The rows lie along a hidden order. The number after each row says roughly how far along it the row is, from 0 to 15. A new part has a new order.
In the rows, 128 means zero.
[108, 180, 115, 110, 115, 189, 79, 102, 155, 82, 98, 129, 28, 118, 150, 102, 107]
5
[119, 127, 117, 82, 116, 197, 81, 138, 164, 93, 114, 124, 96, 127, 146, 75, 127]
0
[86, 205, 119, 143, 140, 151, 117, 70, 147, 111, 107, 128, 48, 114, 148, 140, 82]
11
[100, 123, 123, 78, 133, 194, 93, 147, 162, 134, 120, 119, 88, 106, 142, 124, 132]
9
[96, 190, 117, 125, 131, 160, 104, 102, 155, 114, 93, 127, 43, 121, 153, 127, 87]
9
[69, 111, 133, 164, 140, 149, 117, 128, 183, 71, 168, 136, 135, 143, 157, 80, 160]
5
[102, 113, 123, 97, 130, 202, 94, 144, 180, 114, 142, 124, 113, 111, 152, 99, 151]
7
[81, 177, 120, 180, 140, 115, 156, 69, 149, 136, 134, 126, 130, 122, 152, 143, 75]
15
[152, 189, 130, 160, 103, 106, 100, 105, 112, 60, 73, 143, 71, 168, 129, 72, 125]
0
[96, 93, 129, 158, 132, 179, 102, 155, 185, 88, 195, 130, 192, 143, 154, 49, 171]
0
[80, 176, 135, 180, 139, 189, 109, 109, 172, 24, 165, 140, 79, 150, 160, 69, 159]
7
[118, 140, 122, 68, 137, 174, 108, 129, 139, 132, 107, 122, 80, 115, 137, 147, 116]
11
[110, 187, 140, 170, 127, 126, 110, 103, 138, 49, 115, 148, 50, 158, 153, 81, 159]
5
[115, 161, 136, 170, 119, 121, 122, 114, 135, 57, 127, 141, 109, 156, 143, 72, 150]
0
[95, 117, 133, 185, 129, 142, 112, 113, 172, 42, 156, 139, 138, 147, 153, 50, 158]
2
[132, 148, 125, 69, 120, 184, 97, 143, 135, 97, 86, 129, 33, 126, 139, 120, 141]
2
[127, 210, 133, 157, 111, 127, 97, 108, 132, 52, 106, 144, 66, 163, 143, 68, 141]
2
[112, 180, 124, 104, 128, 166, 94, 116, 136, 113, 121, 130, 8, 119, 142, 132, 106]
7
[83, 183, 118, 157, 134, 129, 129, 65, 147, 124, 117, 129, 100, 122, 143, 134, 85]
14
[105, 80, 123, 110, 135, 207, 84, 155, 187, 92, 169, 116, 152, 119, 149, 72, 160]
5
[103, 84, 131, 131, 142, 180, 115, 167, 177, 82, 179, 125, 172, 127, 148, 72, 172]
2

Next part:
[131, 157, 111, 130, 181, 90, 138, 125, 134, 134, 132, 145, 120, 120, 123, 169, 110, 139, 114, 124, 130, 149, 134, 113, 124, 134, 127, 115, 119, 122, 145, 112, 118]
8
[136, 143, 125, 122, 100, 79, 138, 127, 124, 137, 128, 138, 120, 133, 126, 133, 139, 133, 124, 137, 133, 137, 131, 114, 125, 130, 120, 121, 124, 133, 124, 124, 131]
11
[133, 150, 132, 126, 87, 82, 118, 129, 118, 144, 126, 137, 123, 126, 126, 114, 132, 139, 132, 152, 138, 112, 119, 115, 123, 120, 125, 127, 158, 124, 118, 125, 133]
12
[134, 135, 138, 120, 138, 132, 132, 130, 123, 129, 132, 131, 127, 138, 129, 123, 137, 132, 131, 128, 129, 139, 132, 120, 126, 130, 121, 132, 123, 138, 104, 120, 130]
13
[138, 140, 143, 127, 49, 123, 116, 134, 122, 134, 132, 124, 123, 135, 126, 106, 135, 131, 144, 148, 126, 110, 124, 125, 119, 112, 122, 133, 151, 131, 114, 121, 128]
11
[129, 79, 182, 127, 1, 192, 96, 129, 107, 95, 141, 126, 162, 153, 143, 106, 121, 114, 143, 87, 90, 149, 85, 129, 115, 134, 131, 141, 79, 152, 147, 102, 140]
6
[128, 129, 138, 134, 117, 180, 120, 133, 134, 123, 132, 117, 125, 132, 130, 136, 116, 137, 136, 124, 124, 118, 123, 129, 127, 122, 135, 134, 141, 136, 129, 122, 124]
5
[133, 127, 132, 132, 141, 144, 114, 132, 134, 129, 128, 117, 128, 128, 130, 151, 125, 136, 124, 128, 129, 122, 133, 128, 124, 123, 132, 128, 134, 127, 127, 123, 122]
5
[135, 160, 104, 129, 225, 96, 157, 125, 140, 136, 127, 127, 119, 122, 124, 171, 131, 132, 107, 133, 140, 135, 161, 124, 123, 133, 129, 120, 122, 125, 129, 129, 119]
14
[135, 134, 132, 134, 128, 151, 134, 135, 138, 123, 129, 107, 130, 136, 130, 155, 130, 139, 128, 115, 128, 121, 150, 128, 123, 124, 131, 127, 127, 134, 123, 127, 123]
1
[132, 135, 151, 136, 95, 166, 107, 133, 130, 126, 130, 96, 137, 130, 135, 131, 127, 123, 133, 131, 128, 107, 110, 140, 118, 116, 146, 148, 146, 132, 127, 132, 127]
15
[132, 141, 133, 129, 72, 86, 110, 131, 114, 126, 132, 147, 140, 126, 127, 146, 114, 133, 121, 115, 123, 153, 107, 109, 120, 135, 129, 127, 121, 130, 144, 109, 131]
9
[134, 121, 135, 127, 155, 136, 135, 129, 133, 118, 123, 102, 142, 136, 137, 156, 153, 127, 116, 115, 135, 126, 136, 138, 122, 134, 135, 130, 110, 137, 119, 137, 133]
10
[132, 134, 133, 132, 123, 149, 124, 135, 135, 127, 130, 115, 125, 132, 128, 150, 122, 146, 132, 126, 124, 117, 132, 124, 121, 117, 129, 124, 145, 128, 125, 123, 122]
0
